[[159, 160, 158, 159, 152, 159, 145],
 [179, 121, 203, 64, 147, 240, 47]] => 47

[[661, 463, 631, 859, 499, 835, 491],
 [614, 344, 678, 689, 463, 399, 577],
 [290, 760, 516, 385, 77, 490, 561]] => 577

[[6, 23, 21, 4, 6],
 [14, 7, 28, -9, 12],
 [-24, -32, -12, -9, 12]] => 12

[[59, 66, -13, 197, 179, 106, 94],
 [214, 292, 189, 290, -84, 109, 15],
 [-225, -147, -271, 832, 403, 787, -621]] => 15

[[7, 7, 6, 8],
 [4, 4, 4, 0]] => 0

[[55, 69, 72, 13, 78, 40, 85],
 [56, 69, 68, 19, 78, 40, 85],
 [56, 69, 68, 19, 78, 40, 85]] => 85
---
Q:
8  4  7  2  4
5  3  7  0  7
A: 7

Q:
31  38  29  38  53  17  33
40  39  47  28  55  34  35
41  39  58  14  82  35  32
A: 53

Q:
 12  -30  -24  -11  -21   41  -31
  0  -24    2   -6   -7   -8   36
A: -21

Q:
4  1  7  5
2  2  6  5
3  1  6  4
A: 1

Q:
 159  -137   993  -701
 -64    -7   795  -559
A: -137

Q:
44  75  16  61  34  34
34  46  15  70  59   6
54  71   8  47  78  27
A: 61

Q: 7788  2158  3142  4928  6756  9342  9201
A: 6756

Q: -100  -597  -298   785  -461  -267
A: 785
---
[[42 32 48 39 38 32 30 33 35 38 38 42 42 42 31]
 [45 40 45 42 27 37 33 44 49 40 40 38 32 27 38]
 [49 44 39 40 44 41 30 46 33 39 44 30 37 36 31]
 [37 42 36 52 38 35 35 43 41 44 42 39 38 39 40]
 [37 37 30 37 42 32 35 40 24 36 39 36 38 42 28]
 [43 34 35 43 46 33 50 41 20 40 41 34 50 45 42]
 [41 40 38 43 10 29 26 41 76 40 40 29  8 10 29]
 [42 44 40 31 41 42 45 35 48 36 36 38 45 42 44]
 [34 44 48 43 70 46 44 31  4 40 33 34 65 50 51]
 [43 39 38 35 61 32 35 44 26 36 42 38 49 52 36]] result: 31

[[119 111 114 119 107 113 111 117 111 119 111 109 108]
 [100 102 101 100 102 101 102 100 103  99 103 102 103]
 [ 91  99  97  92 103  99  98  94  98  92  99  99 103]
 [ 98  96  98  98  98  98  96  98  96  98  96  96  97]
 [ 99 100 100  98 100  99 100  99  99  99 101 100 101]
 [121 121 122 119 120 122 119 122 118 121 121 118 121]
 [181  54 128 183  28 131  47 185  30 204  40  15  17]] result: 108

[[ -3  19  16  -5  13   8  13   1   5 -31]
 [  1  -8  23  -4  23  18   8  -8  21 -18]
 [ 15  12  14  -1   8  -6   4   5  13  -2]
 [ 19  26  13   3  21  10  21 -13   4 -14]
 [ -5  21  32 -11  22  13  12 -22  15 -16]] result: -31

[[432 815 413 775 730 291 247 567]
 [725 151 690  95 181 266  80  75]
 [418 184 399  50 136 471 831 398]
 [299 296 400  53 568 571 567 689]
 [135 771 533 561 415 697 244 143]
 [129 539 568 243 370  30 816 585]
 [793 420 680 699 652 446 776  95]
 [493 103 157 111 149 101 174 632]
 [332 750 133 390 153 599  86 438]] result: 567

[[271 243 601 308 967 491 153 338 634 716]
 [590 482 577 952 905 523 582 937 803 940]
 [471 385 505 442 488 538 378 419 344 367]
 [324 289 451 593 733 473 528 397 510 430]
 [222 304 720 348 470 566 632 693 341 801]
 [573 584 358 497 497 456 430 559 514 404]] result: 716
---
[[ 134   38   33 -583 -790  140  -41  -54 -252  136  105 -788 -811]
 [ 283  138 -486 -782 -508   49  114  -60   72  -93  156 -438 -542]
 [ 136  -42 -260 -791 -362   72   62 -368 -104   38  176 -351 -529]
 [ 246  -34 -382 -546 -889  223 -121  311 -119  -56   37 -580 -731]
 [-752 -691   67  651  687 -729 -678 -732 -347 -565 -648  647  661]
 [-513 -214 -192   99 -281  -41  -99 -264 -255  105 -451   93  209]] ==> 105

[[ 28  19  13  16  12  20  19  25 -19  29   4  29 -25]
 [ -3   2 -12 -14 -22 -17 -21  18  -9  30 -25  21 -18]
 [ 27  23  27  -9   7   2  20  32   0 -19  25   4  31]
 [-21  -4  -4   2  20 -18  11 -16  27  -6   7   1  10]
 [ -6  20  21  -4 -16 -21 -21  15  -7  11  29   5 -21]
 [  9  -5  10  11  25  26  -7  16   3 -12 -11  25  -8]
 [ 26  30  -7  -3  -9  23 -25  -7  26 -25  32   7 -17]
 [-11   8   8  30 -19  32   6  16  -3  18  -5 -16   1]] ==> 4

[[420 452 504 470 426 471 503 430]
 [445 470 530 475 395 506 539 394]
 [421 440 481 454 449 444 462 468]
 [465 436 436 412 511 398 426 544]
 [511 517 587 504 278 598 567 249]
 [460 437 400 421 595 379 425 604]
 [510 539 597 521 226 618 619 160]
 [511 517 586 503 279 597 567 251]
 [504 501 571 483 326 568 556 320]
 [482 463 331 502 716 379 310 761]
 [491 493 560 477 347 551 555 346]] ==> 471

[[39 50 66 78 70 49 49 86 32 40 41 62 50 56 34]
 [38 55 64 77 65 51 53 94 31 33 48 68 54 49 38]
 [62 61 17 71 61 50 54 96 29 29 54 69 49 49 69]
 [93 46 35 74 62 48 54 96 32 28 53 66 49 48 35]
 [31 67 39 85 71 47 41 78 28 50 30 56 55 70 50]
 [67 44 29 91 78 52 31 72 28 66 16 47 53 78 49]] ==> 50

[[7 4 5 3 2 3]
 [5 8 8 8 3 5]
 [8 6 2 7 4 4]
 [3 8 7 8 5 5]
 [0 5 6 6 6 7]
 [6 1 5 1 6 7]
 [3 5 4 5 3 2]
 [8 3 2 4 5 3]] ==> 3
